Here is a tiny trained network, its code and every weight. The questions are about switching its units off for an input and a class, where a switched-off unit gives its printed mean instead of its output.

import numpy as np


def w(rows, s, z=0):
    codes = np.array(rows[::2]) - 128.0
    scale = np.full(codes.shape[1], s)
    scale[-1] = z or s
    return codes * scale


def f(y):
    return y / 2 * (1 + np.tanh(0.7978845608 * (y + 0.044715 * y**3)))


def log_softmax(a):
    a = a - a.max(-1, keepdims=True)
    return a - np.log(np.exp(a).sum(-1, keepdims=True))


def net(x, mask):
    res = np.array(x, float).reshape(1, 5) / 4 @ E
    y = f(res @ A[0][:, :-1].T + A[0][:, -1])
    res = res + np.where(mask, y, B[0][:, -1]) @ B[0][:, :-1]
    return log_softmax(res[-1] @ U[:, :-1].T + U[:, -1])


A, B = {}, {}
E = w([
[127,128,127,128,128],'x0',
[226,173,125,114,96],'x1',
[136,180,62,124,222],'x2',
[96,181,167,10,110],'x3',
[128,128,128,128,128],'x4',
],0.011)
A[0] = w([
[122,121,112,138,113,105],'N1',
[103,134,120,105,145,141],'N2',
[25,57,140,170,132,85],'N3',
[117,86,99,207,205,44],'N4',
[134,121,129,140,126,115],'N5',
[131,125,119,135,141,121],'N6',
[155,108,124,150,94,128],'N7',
[251,210,117,87,118,2],'N8',
[125,134,125,115,99,102],'N9',
[134,149,144,114,88,82],'N10',
[177,104,136,151,90,138],'N11',
[209,90,135,178,59,144],'N12',
[127,171,161,37,77,27],'N13',
[112,105,128,131,120,116],'N14',
[87,81,174,108,65,79],'N15',
[162,143,96,149,144,61],'N16',
[143,97,112,213,180,125],'N17',
[117,180,167,52,87,187],'N18',
[152,115,132,152,112,121],'N19',
[82,79,154,121,20,181],'N20',
[72,56,183,96,38,52],'N21',
[128,136,128,139,125,107],'N22',
[113,124,119,92,162,156],'N23',
[100,138,120,104,149,136],'N24',
[133,140,144,133,145,142],'N25',
[202,92,141,148,57,132],'N26',
[182,169,91,150,196,27],'N27',
[138,131,114,137,151,119],'N28',
[142,154,122,121,117,133],'N29',
[119,102,124,133,126,88],'N30',
[131,138,138,137,127,121],'N31',
[91,132,132,97,148,114],'N32',
[170,120,127,172,99,124],'N33',
[133,137,123,129,139,140],'N34',
[134,86,101,189,162,175],'N35',
[231,193,122,91,117,173],'N36',
[25,174,117,75,201,117],'N37',
[124,130,133,132,124,125],'N38',
],0.011,0.0082)
B[0] = w([
[125,129,139,130,127,124],'N1',
[102,133,115,139,132,145],'N2',
[237,117,190,111,110,193],'N3',
[151,158,46,143,137,175],'N4',
[124,125,132,125,123,126],'N5',
[145,129,128,125,122,128],'N6',
[85,127,143,132,116,150],'N7',
[213,155,18,131,187,178],'N8',
[129,120,144,126,123,131],'N9',
[128,118,156,123,115,141],'N10',
[56,132,153,128,126,166],'N11',
[6,127,151,128,115,205],'N12',
[194,92,221,122,105,189],'N13',
[153,132,137,136,119,133],'N14',
[175,136,85,129,154,192],'N15',
[140,118,163,129,112,135],'N16',
[218,128,115,109,146,189],'N17',
[151,142,69,145,151,242],'N18',
[99,129,140,126,118,140],'N19',
[234,113,184,109,132,251],'N20',
[163,155,38,143,150,218],'N21',
[129,124,131,126,124,122],'N22',
[110,136,100,141,123,154],'N23',
[98,129,107,134,124,146],'N24',
[133,127,117,128,123,133],'N25',
[26,127,153,134,108,193],'N26',
[187,99,209,115,97,158],'N27',
[158,124,125,126,123,133],'N28',
[144,121,132,132,116,139],'N29',
[141,131,143,131,117,124],'N30',
[126,124,128,125,126,126],'N31',
[87,135,126,142,124,146],'N32',
[65,124,152,125,124,158],'N33',
[137,125,119,128,130,133],'N34',
[205,125,162,111,121,192],'N35',
[174,98,202,125,98,218],'N36',
[5,137,81,143,120,201],'N37',
[126,126,129,127,129,128],'N38',
],0.024,0.012)
U = w([
[162,80,214,103,88,15],'0',
[160,174,31,137,191,249],'1',
[8,138,133,146,92,117],'2',
],0.011,0.0015)

Each question gives the input, the list of numbers given to net, and the class t.
The units are the neurons (one row each of A and B). Each row of codes is followed by its name. A weight is (code - 128) times the scale printed after its matrix; where a second scale follows, it is the last column's (A, B and U).
mask holds one flag per neuron, in row order. A switched-off neuron (its flag False) gives its mean, the last column of its row in B, instead of its output. The means were averaged over made-up inputs and are rounded, as every weight is.
A unit's drop is (log p(t) with every unit on - log p(t) with that unit switched off) / (log p(t) with every unit on - log p(t) with every unit switched off).
The circuit of an input: a set's keep is (log p(t) with only the set's units on - log p(t) with every unit switched off) / (log p(t) with every unit on - log p(t) with every unit switched off). Starting from the 12 units with the biggest drops (on a tie, the unit counted first), units are removed one at a time, each time the one whose removal leaves the highest keep (on an exact tie, the one counted first), for as long as the keep stays at least 0.8.
units of the circuit, in order: the units of the circuit, biggest drop first
k most important neurons: the k neurons with the biggest drops, biggest first
drop of u: that unit's drop, to one decimal
input [-3,8,6,-8,3], class 0: units of the circuit, in order : (N27)
input [-1,2,1,-2,8], class 0: 4 most important neurons : (N37, N21, N18, N26)
input [0,-3,-8,4,2], class 1: 2 most important neurons : (N21, N15)
input [-4,-1,-6,3,6], class 1: 2 most important neurons : (N21, N36)
input [7,-2,-8,6,4], class 1: 3 most important neurons : (N21, N18, N15)
input [-2,-6,-2,1,-7], class 1: 2 most important neurons : (N36, N13)
input [-7,6,1,6,-3], class 1: 3 most important neurons : (N8, N18, N20)
input [-4,1,6,-6,-5], class 0: 2 most important neurons : (N27, N21)
input [-8,3,8,0,-7], class 0: 3 most important neurons : (N27, N36, N21)
input [4,-1,0,5,3], class 1: 4 most important neurons : (N12, N26, N18, N11)
input [-5,-5,8,2,0], class 2: drop of N37 : 0.3
input [5,-6,0,2,-8], class 1: drop of N26 : 2.0
input [3,1,-1,-8,6], class 2: drop of N12 : 0.5
input [-6,-1,8,2,8], class 2: most important neuron : (N37)
